Here is a tiny trained network, its code and every weight. The questions are about switching its units off for an input and a class, where a switched-off unit gives its printed mean instead of its output.

import numpy as np


def w(rows, s, z=0):
    codes = np.array(rows[::2]) - 128.0
    scale = np.full(codes.shape[1], s)
    scale[-1] = z or s
    return codes * scale


def f(y):
    return np.maximum(y, 0)


def log_softmax(a):
    a = a - a.max(-1, keepdims=True)
    return a - np.log(np.exp(a).sum(-1, keepdims=True))


def net(x, mask):
    res = np.array(x, float).reshape(1, 6) / 4 @ E
    y = f(res @ A[0][:, :-1].T + A[0][:, -1])
    res = res + np.where(mask, y, B[0][:, -1]) @ B[0][:, :-1]
    return log_softmax(res[-1] @ U[:, :-1].T + U[:, -1])


A, B = {}, {}
E = w([
[199,1,177,182,123,178,110,58,200,197,147],'x0',
[118,105,203,90,96,83,227,212,165,185,187],'x1',
[174,41,115,14,62,52,98,129,75,160,5],'x2',
[145,242,192,139,168,56,99,71,176,201,90],'x3',
[194,118,45,163,222,128,223,145,51,193,100],'x4',
[142,135,146,143,116,136,126,135,113,126,119],'x5',
],0.0074)
A[0] = w([
[199,45,141,141,123,139,117,88,169,174,134,33],'neuron 0',
[171,54,123,34,59,7,94,146,41,176,12,80],'neuron 1',
[95,60,107,107,63,190,129,154,96,71,167,73],'neuron 2',
[194,103,57,154,212,126,221,123,64,170,127,88],'neuron 3',
[47,221,99,79,137,76,168,195,81,50,100,81],'neuron 4',
[53,158,177,105,25,113,53,109,192,33,174,64],'neuron 5',
[177,109,52,172,203,140,230,139,62,196,86,80],'neuron 6',
[112,108,167,132,112,95,239,223,159,203,163,94],'neuron 7',
[82,182,157,226,159,167,193,144,157,117,214,65],'neuron 8',
[131,62,95,143,109,171,165,185,95,69,141,85],'neuron 9',
[110,76,68,121,83,210,150,159,75,62,180,55],'neuron 10',
[216,14,163,154,137,190,123,27,184,186,169,85],'neuron 11',
[134,141,71,176,161,203,40,75,102,84,55,79],'neuron 12',
[121,103,214,101,107,48,216,203,153,186,209,66],'neuron 13',
[136,52,69,129,109,217,189,181,71,73,145,90],'neuron 14',
[100,52,80,116,91,218,132,182,97,75,164,79],'neuron 15',
[141,157,90,123,201,101,164,175,63,134,134,91],'neuron 16',
[115,205,191,135,175,99,128,53,166,212,105,67],'neuron 17',
[209,117,73,140,228,119,205,174,91,183,124,69],'neuron 18',
[173,52,129,171,109,179,118,99,196,201,144,113],'neuron 19',
[89,198,128,231,197,189,134,137,135,106,246,87],'neuron 20',
[121,238,163,154,152,51,108,114,155,193,78,65],'neuron 21',
[102,122,147,77,49,98,64,124,160,95,139,4],'neuron 22',
[159,145,33,190,187,185,7,2,80,55,78,60],'neuron 23',
[76,189,126,71,124,97,169,181,71,95,149,57],'neuron 24',
[159,52,169,167,156,135,144,91,174,156,153,39],'neuron 25',
[87,82,147,95,75,196,75,170,145,75,164,101],'neuron 26',
[148,199,167,136,146,56,100,78,151,197,101,74],'neuron 27',
[93,168,130,161,173,179,166,115,152,107,201,54],'neuron 28',
[84,116,181,107,69,105,95,156,187,122,162,63],'neuron 29',
[167,197,151,117,164,78,126,96,163,141,109,110],'neuron 30',
[147,107,171,115,84,106,200,226,186,183,183,77],'neuron 31',
[69,218,60,90,143,76,125,216,79,59,107,82],'neuron 32',
],0.0063,0.0029)
B[0] = w([
[101,167,107,155,77,139,171,59,53,160,183,168],'neuron 0',
[228,22,29,70,36,215,245,59,225,50,135,253],'neuron 1',
[181,146,112,173,163,72,123,181,171,168,131,183],'neuron 2',
[56,175,203,152,122,147,87,131,209,159,38,197],'neuron 3',
[81,136,138,177,80,142,164,45,38,191,192,218],'neuron 4',
[40,209,197,156,116,165,95,121,202,188,3,223],'neuron 5',
[71,158,201,144,110,139,109,136,212,166,19,203],'neuron 6',
[109,134,152,20,212,145,54,193,69,22,132,190],'neuron 7',
[203,51,45,70,65,171,173,85,180,75,99,205],'neuron 8',
[194,143,100,175,163,48,92,156,154,175,142,176],'neuron 9',
[183,144,102,177,162,60,122,157,144,149,153,188],'neuron 10',
[57,154,144,181,83,132,146,57,26,181,181,204],'neuron 11',
[139,107,161,36,193,145,106,217,60,44,141,195],'neuron 12',
[125,107,127,64,213,151,91,200,66,56,128,195],'neuron 13',
[185,153,134,189,148,37,93,152,168,156,155,194],'neuron 14',
[185,138,109,188,160,51,106,178,164,137,166,190],'neuron 15',
[50,158,194,162,103,177,89,72,170,173,121,177],'neuron 16',
[191,134,98,177,159,45,96,171,153,135,159,185],'neuron 17',
[65,179,186,125,122,166,87,141,197,178,62,192],'neuron 18',
[62,174,136,180,115,151,161,72,38,199,179,183],'neuron 19',
[209,58,36,60,51,201,211,75,218,85,120,224],'neuron 20',
[179,119,104,182,146,52,125,170,135,151,161,190],'neuron 21',
[82,138,147,137,117,170,133,119,169,159,79,174],'neuron 22',
[110,105,162,35,219,162,89,227,60,18,150,225],'neuron 23',
[80,135,116,156,110,139,140,69,53,150,201,187],'neuron 24',
[77,144,141,140,88,145,147,79,59,140,179,164],'neuron 25',
[134,159,179,166,138,94,106,135,187,187,72,187],'neuron 26',
[194,121,112,155,145,50,131,194,151,149,166,183],'neuron 27',
[173,81,71,97,92,171,169,85,160,102,114,182],'neuron 28',
[83,156,153,135,145,146,105,166,153,130,73,178],'neuron 29',
[181,128,96,170,152,62,137,152,152,145,171,170],'neuron 30',
[120,129,142,65,195,153,81,192,69,47,160,183],'neuron 31',
[80,146,115,186,79,152,150,30,43,197,205,217],'neuron 32',
],0.0056,0.011)
U = w([
[187,70,81,89,78,174,180,94,176,108,122,127],'0',
[82,139,135,172,103,131,143,76,28,163,180,107],'1',
[79,156,183,147,134,141,90,128,197,155,46,67],'2',
[201,127,114,179,165,3,108,154,153,146,159,94],'3',
[122,112,148,51,203,148,88,170,57,79,139,254],'4',
],0.012,0.00081)

Each question gives the input, the list of numbers given to net, and the class t.
The units are the neurons (one row each of A and B). Each row of codes is followed by its name. A weight is (code - 128) times the scale printed after its matrix; where a second scale follows, it is the last column's (A, B and U).
mask holds one flag per neuron, in row order. A switched-off neuron (its flag False) gives its mean, the last column of its row in B, instead of its output. The means were averaged over made-up inputs and are rounded, as every weight is.
A unit's drop is (log p(t) with every unit on - log p(t) with that unit switched off) / (log p(t) with every unit on - log p(t) with every unit switched off).
The circuit of an input: a set's keep is (log p(t) with only the set's units on - log p(t) with every unit switched off) / (log p(t) with every unit on - log p(t) with every unit switched off). Starting from the 12 units with the biggest drops (on a tie, the unit counted first), units are removed one at a time, each time the one whose removal leaves the highest keep (on an exact tie, the one counted first), for as long as the keep stays at least 0.8.
circuit, biggest first: the units of the circuit, biggest drop first
unit that matters most: the unit with the biggest drop
top k neurons: the k neurons with the biggest drops, biggest first
drop when u is switched off: that unit's drop, to one decimal
input [-7,4,-3,6,3,0], class 1: unit that matters most => neuron 4
input [5,2,0,-2,-6,-2], class 2: top 3 neurons => neuron 5; neuron 32; neuron 4
input [3,-8,-8,7,-5,-6], class 0: top 2 neurons => neuron 20; neuron 8
input [0,8,-7,5,-1,2], class 4: top 4 neurons => neuron 7; neuron 13; neuron 1; neuron 31
input [-3,-8,-7,-7,-8,2], class 2: top 3 neurons => neuron 5; neuron 1; neuron 26
input [8,6,-6,4,8,8], class 1: top 4 neurons => neuron 11; neuron 19; neuron 25; neuron 0
input [0,-8,-4,-2,8,-6], class 2: top 4 neurons => neuron 6; neuron 3; neuron 18; neuron 16
input [-3,-8,2,-3,-7,-7], class 4: top 2 neurons => neuron 23; neuron 12
input [0,-2,-5,4,4,-4], class 0: top 3 neurons => neuron 20; neuron 8; neuron 5
input [-6,4,-4,0,-3,-1], class 1: top 3 neurons => neuron 1; neuron 4; neuron 32
input [-5,6,-4,0,0,-2], class 4: top 3 neurons => neuron 7; neuron 1; neuron 13
input [-5,2,4,6,0,-7], class 3: top 3 neurons => neuron 21; neuron 27; neuron 11
input [8,0,6,-7,-6,5], class 1: top 3 neurons => neuron 11; neuron 19; neuron 0
input [0,-7,-6,4,-4,1], class 4: unit that matters most => neuron 23
input [3,1,-4,4,0,7], class 0: top 3 neurons => neuron 20; neuron 8; neuron 14
input [-4,4,-8,1,8,2], class 0: top 2 neurons => neuron 20; neuron 8
input [-3,-2,-8,-4,8,1], class 0: top 3 neurons => neuron 20; neuron 8; neuron 28
input [-7,-3,7,1,1,0], class 0: drop when neuron 11 is switched off => 0.5
input [8,-2,-2,-7,-5,4], class 1: drop when neuron 19 is switched off => 0.2
input [8,-7,4,5,5,-3], class 1: circuit, biggest first => neuron 11
input [-5,-3,-6,2,-5,3], class 0: drop when neuron 20 is switched off => 0.7
input [-8,2,6,-1,6,-6], class 1: drop when neuron 32 is switched off => 0.5
